Here is a tiny trained network, its code and every weight. The questions are about switching its units off for an input and a class, where a switched-off unit gives its printed mean instead of its output.

import numpy as np


def w(rows, s, z=0):
    codes = np.array(rows[::2]) - 128.0
    scale = np.full(codes.shape[1], s)
    scale[-1] = z or s
    return codes * scale


def norm(h):
    return h / np.sqrt((h * h).mean(-1, keepdims=True) + 1e-5)


def f(y):
    return np.maximum(y, 0)


def log_softmax(a):
    a = a - a.max(-1, keepdims=True)
    return a - np.log(np.exp(a).sum(-1, keepdims=True))


def net(x, mask):
    res = np.array(x, float).reshape(1, 3) / 4 @ E
    u = 0
    for l in range(3):
        y = f(norm(res) @ A[l][:, :-1].T + A[l][:, -1])
        res = res + np.where(mask[u : u + 3], y, B[l][:, -1]) @ B[l][:, :-1]
        u += 3
    return log_softmax(norm(res)[-1] @ U[:, :-1].T + U[:, -1])


A, B = {}, {}
E = w([
[104,174,125,141],'x0',
[144,254,142,104],'x1',
[127,80,205,171],'x2',
],0.0056)
A[0] = w([
[121,95,96,112,29],'0.n1',
[27,165,86,187,252],'0.n2',
[101,153,8,62,53],'0.n3',
],0.011,0.0026)
B[0] = w([
[3,165,69,103,157],'0.n1',
[73,55,144,57,232],'0.n2',
[187,122,166,138,254],'0.n3',
],0.014,0.0054)
A[1] = w([
[198,106,48,75,41],'1.n1',
[110,255,209,163,5],'1.n2',
[154,190,156,191,73],'1.n3',
],0.0077,0.0032)
B[1] = w([
[146,206,21,231,187],'1.n1',
[131,117,57,86,248],'1.n2',
[75,8,154,130,180],'1.n3',
],0.011,0.0019)
A[2] = w([
[219,16,134,209,226],'2.n1',
[14,104,98,22,166],'2.n2',
[150,51,2,100,3],'2.n3',
],0.0071,0.0038)
B[2] = w([
[206,208,147,105,212],'2.n1',
[82,9,148,49,254],'2.n2',
[112,20,66,65,156],'2.n3',
],0.011,0.0084)
U = w([
[79,15,161,35,192],'0',
[126,134,63,180,69],'1',
[54,151,167,204,2],'2',
[248,176,191,114,181],'3',
],0.017,0.0088)

Each question gives the input, the list of numbers given to net, and the class t.
The units are the neurons (one row each of A and B). Each row of codes is followed by its name. A weight is (code - 128) times the scale printed after its matrix; where a second scale follows, it is the last column's (A, B and U).
mask holds one flag per neuron, layer by layer. A switched-off neuron (its flag False) gives its mean, the last column of its row in B, instead of its output. The means were averaged over made-up inputs and are rounded, as every weight is.
A unit's drop is (log p(t) with every unit on - log p(t) with that unit switched off) / (log p(t) with every unit on - log p(t) with every unit switched off).
The circuit of an input: a set's keep is (log p(t) with only the set's units on - log p(t) with every unit switched off) / (log p(t) with every unit on - log p(t) with every unit switched off). Starting from all 9 units, units are removed one at a time, each time the one whose removal leaves the highest keep (on an exact tie, the one counted first), for as long as the keep stays at least 0.8.
circuit, biggest first: the units of the circuit, biggest drop first
unit that matters most: the unit with the biggest drop
k most important neurons: the k neurons with the biggest drops, biggest first
input [-4,-5,-7], class 1: circuit, biggest first : [1.n1, 0.n2, 0.n3, 0.n1]
input [5,3,-8], class 3: 4 most important neurons : [0.n3, 2.n2, 0.n1, 1.n1]
input [-6,2,0], class 3: 4 most important neurons : [0.n2, 0.n1, 2.n2, 1.n2]
input [0,0,1], class 3: circuit, biggest first : [0.n2, 2.n2]
input [-6,-5,-6], class 1: circuit, biggest first : [0.n2, 1.n1]
input [-8,-1,3], class 3: most important neuron : [0.n2]
input [-7,3,8], class 3: 2 most important neurons : [0.n2, 2.n2]
input [3,8,-8], class 3: circuit, biggest first : [0.n3, 2.n2]
input [2,-2,-6], class 3: circuit, biggest first : [0.n3, 2.n2]
input [-5,-6,7], class 3: circuit, biggest first : [0.n2, 2.n1]
input [-1,5,-4], class 3: circuit, biggest first : [2.n2, 0.n3]
input [1,-4,8], class 3: 2 most important neurons : [0.n2, 2.n2]
input [-2,7,-3], class 3: 3 most important neurons : [2.n2, 0.n1, 0.n3]
input [-6,-1,4], class 3: unit that matters most : 0.n2
